Below is a small trained network, with its code and all its weights. Each question gives an input and a class and asks what happens when units are switched off, that is, made to give their printed mean instead of their output.

import numpy as np


def w(rows, s, z=0):
    codes = np.array(rows[::2]) - 128.0
    scale = np.full(codes.shape[1], s)
    scale[-1] = z or s
    return codes * scale


def norm(h):
    return h / np.sqrt((h * h).mean(-1, keepdims=True) + 1e-5)


def f(y):
    return y / 2 * (1 + np.tanh(0.7978845608 * (y + 0.044715 * y**3)))


def log_softmax(a):
    a = a - a.max(-1, keepdims=True)
    return a - np.log(np.exp(a).sum(-1, keepdims=True))


def net(x, mask):
    res = np.array(x, float).reshape(1, 7) / 4 @ E
    u = 0
    for l in range(2):
        y = f(norm(res) @ A[l][:, :-1].T + A[l][:, -1])
        res = res + np.where(mask[u : u + 14], y, B[l][:, -1]) @ B[l][:, :-1]
        u += 14
    return log_softmax(norm(res)[-1] @ U[:, :-1].T + U[:, -1])


A, B = {}, {}
E = w([
[174,116,159,17,230,139,240,129,181,140,58],'x0',
[188,177,92,88,184,117,22,141,82,135,32],'x1',
[38,137,96,214,101,110,178,131,205,159,178],'x2',
[114,148,160,115,130,119,80,39,137,97,139],'x3',
[108,90,44,202,104,215,224,36,206,48,95],'x4',
[56,122,15,201,133,80,112,135,77,181,103],'x5',
[115,218,207,108,58,254,171,175,65,129,175],'x6',
],0.007)
A[0] = w([
[131,148,212,208,128,212,100,91,90,114,131,2],'L0N0',
[119,140,168,114,110,71,40,137,88,239,156,20],'L0N1',
[172,172,101,90,216,83,83,135,105,66,93,69],'L0N2',
[168,182,155,183,69,113,248,128,102,113,71,179],'L0N3',
[147,74,145,9,145,148,249,145,140,64,125,12],'L0N4',
[158,99,187,95,107,127,60,161,140,167,129,51],'L0N5',
[148,108,200,82,167,142,107,162,93,191,137,114],'L0N6',
[137,100,185,201,75,53,77,99,107,121,189,20],'L0N7',
[104,133,86,124,132,131,150,140,154,35,79,57],'L0N8',
[103,188,162,137,59,234,95,78,99,118,115,14],'L0N9',
[59,85,1,157,110,162,162,86,165,131,180,20],'L0N10',
[96,141,116,146,168,116,62,104,113,108,58,109],'L0N11',
[128,141,46,101,90,151,117,141,222,142,188,52],'L0N12',
[90,162,209,154,107,159,157,140,68,81,219,121],'L0N13',
],0.0073,0.0025)
B[0] = w([
[167,171,82,147,122,130,116,158,75,97,124,166],'L0N0',
[58,161,193,85,194,122,111,157,146,135,139,254],'L0N1',
[173,123,99,189,70,123,110,141,161,255,93,233],'L0N2',
[143,94,98,71,133,56,88,96,140,70,100,194],'L0N3',
[164,28,185,55,135,198,217,217,174,135,192,245],'L0N4',
[73,146,97,145,124,105,153,134,151,69,181,186],'L0N5',
[79,169,29,152,162,87,160,99,115,103,92,233],'L0N6',
[180,69,93,128,104,94,107,156,197,91,214,197],'L0N7',
[115,120,103,171,129,97,87,149,112,187,107,158],'L0N8',
[178,155,111,110,74,181,130,117,87,135,156,202],'L0N9',
[82,169,66,147,111,110,133,77,251,75,82,253],'L0N10',
[186,148,119,116,89,170,138,148,180,180,145,194],'L0N11',
[53,78,113,116,193,131,119,81,55,105,110,152],'L0N12',
[196,114,101,136,128,176,60,109,154,130,45,239],'L0N13',
],0.0071,0.0046)
A[1] = w([
[139,223,132,154,163,85,174,122,131,160,151,134],'L1N0',
[71,123,105,195,135,126,178,79,151,104,134,99],'L1N1',
[162,117,125,129,97,178,59,110,121,147,69,156],'L1N2',
[141,34,175,76,178,168,247,134,110,148,148,88],'L1N3',
[112,146,132,144,199,114,135,119,90,158,116,117],'L1N4',
[110,123,183,133,146,77,71,154,122,140,186,104],'L1N5',
[153,154,138,129,90,204,114,98,48,69,151,4],'L1N6',
[121,176,150,125,53,138,109,107,112,133,151,136],'L1N7',
[122,107,97,148,107,89,66,152,129,101,158,123],'L1N8',
[97,192,166,112,165,87,147,155,84,168,100,2],'L1N9',
[174,104,105,111,187,107,178,130,160,158,149,171],'L1N10',
[145,101,157,191,89,153,152,98,146,115,82,112],'L1N11',
[44,122,69,232,114,141,174,76,151,73,126,90],'L1N12',
[175,130,132,84,105,112,121,140,174,100,130,121],'L1N13',
],0.011,0.0033)
B[1] = w([
[111,111,99,96,80,131,108,122,77,111,119,161],'L1N0',
[118,84,92,89,81,120,98,168,122,133,119,202],'L1N1',
[125,116,136,172,138,151,126,79,114,137,107,197],'L1N2',
[180,147,207,53,169,128,175,173,193,58,83,254],'L1N3',
[129,199,171,112,91,175,96,148,84,189,115,150],'L1N4',
[54,122,141,129,255,79,169,103,139,125,199,191],'L1N5',
[84,152,150,204,50,181,131,90,54,89,188,179],'L1N6',
[122,95,152,149,117,167,204,129,123,91,143,169],'L1N7',
[150,129,180,144,159,86,195,92,159,115,152,195],'L1N8',
[82,144,91,18,41,155,90,197,83,195,147,180],'L1N9',
[154,166,149,178,88,168,156,128,111,83,79,215],'L1N10',
[85,140,113,86,124,88,76,165,120,196,142,171],'L1N11',
[123,31,67,53,79,109,93,141,137,125,147,254],'L1N12',
[116,154,111,179,157,126,138,130,117,131,117,179],'L1N13',
],0.0099,0.0083)
U = w([
[78,127,165,180,239,28,120,107,150,120,248,129],'0',
[110,5,22,103,62,78,91,121,191,104,146,157],'1',
[141,163,157,221,60,206,128,82,63,49,197,125],'2',
[217,162,196,88,163,144,187,179,184,23,67,235],'3',
[92,218,144,45,136,100,67,194,63,234,144,46],'4',
[251,154,109,216,142,107,58,75,147,219,37,4],'5',
],0.011,0.0018)

Each question gives the input, the list of numbers given to net, and the class t.
The units are the neurons (one row each of A and B). Each row of codes is followed by its name. A weight is (code - 128) times the scale printed after its matrix; where a second scale follows, it is the last column's (A, B and U).
mask holds one flag per neuron, layer by layer. A switched-off neuron (its flag False) gives its mean, the last column of its row in B, instead of its output. The means were averaged over made-up inputs and are rounded, as every weight is.
A unit's drop is (log p(t) with every unit on - log p(t) with that unit switched off) / (log p(t) with every unit on - log p(t) with every unit switched off).
The circuit of an input: a set's keep is (log p(t) with only the set's units on - log p(t) with every unit switched off) / (log p(t) with every unit on - log p(t) with every unit switched off). Starting from the 12 units with the biggest drops (on a tie, the unit counted first), units are removed one at a time, each time the one whose removal leaves the highest keep (on an exact tie, the one counted first), for as long as the keep stays at least 0.8.
units of the circuit, in order: the units of the circuit, biggest drop first
k most important neurons: the k neurons with the biggest drops, biggest first
k most important neurons of layer l: the k neurons of layer l with the biggest drops, biggest first
drop of u: that unit's drop, to one decimal
input [6,4,-4,1,-3,1,3], class 4: units of the circuit, in order : (L1N9)
input [-1,-1,-1,-3,-5,8,-5], class 4: units of the circuit, in order : (L0N1 L1N4)
input [-8,7,8,-3,-6,4,8], class 0: 3 most important neurons : (L1N5 L0N1 L0N7)
input [1,4,-5,-1,-2,1,-1], class 4: 4 most important neurons : (L0N13 L1N9 L0N7 L0N1)
input [-4,1,0,-3,1,-4,-5], class 0: 3 most important neurons : (L0N6 L1N8 L0N7)
input [2,0,-6,8,-4,-2,4], class 2: 2 most important neurons : (L1N6 L0N9)
input [2,5,3,3,-2,-6,1], class 4: 2 most important neurons of layer 1 : (L1N3 L1N9)
input [7,0,4,3,-8,-3,-1], class 4: 3 most important neurons : (L1N9 L0N6 L0N7)
input [-6,8,-2,6,0,-5,-7], class 5: 2 most important neurons : (L0N2 L0N11)
input [-1,-8,4,-8,-8,-3,3], class 0: 2 most important neurons : (L1N5 L0N4)
input [5,7,-7,4,0,2,7], class 2: 2 most important neurons of layer 0 : (L0N1 L0N9)
input [-3,-2,-8,3,0,-3,-5], class 0: 2 most important neurons of layer 0 : (L0N13 L0N5)
input [-1,-6,4,6,-8,7,4], class 0: 2 most important neurons : (L0N7 L1N5)
input [-2,0,-2,1,8,-7,6], class 2: units of the circuit, in order : (L1N6)
input [0,-3,1,4,1,-6,-8], class 3: 2 most important neurons of layer 0 : (L0N6 L0N10)
input [4,1,1,7,-4,5,-8], class 5: 2 most important neurons of layer 0 : (L0N2 L0N11)
input [-5,8,5,8,2,-3,-7], class 5: drop of L0N5 : 0.1
input [0,6,5,8,-3,6,-2], class 4: drop of L1N5 : -0.1
input [7,5,-6,-2,2,4,-5], class 5: drop of L0N2 : 0.9
input [-7,-7,4,7,5,0,3], class 1: most important neuron : (L1N12)
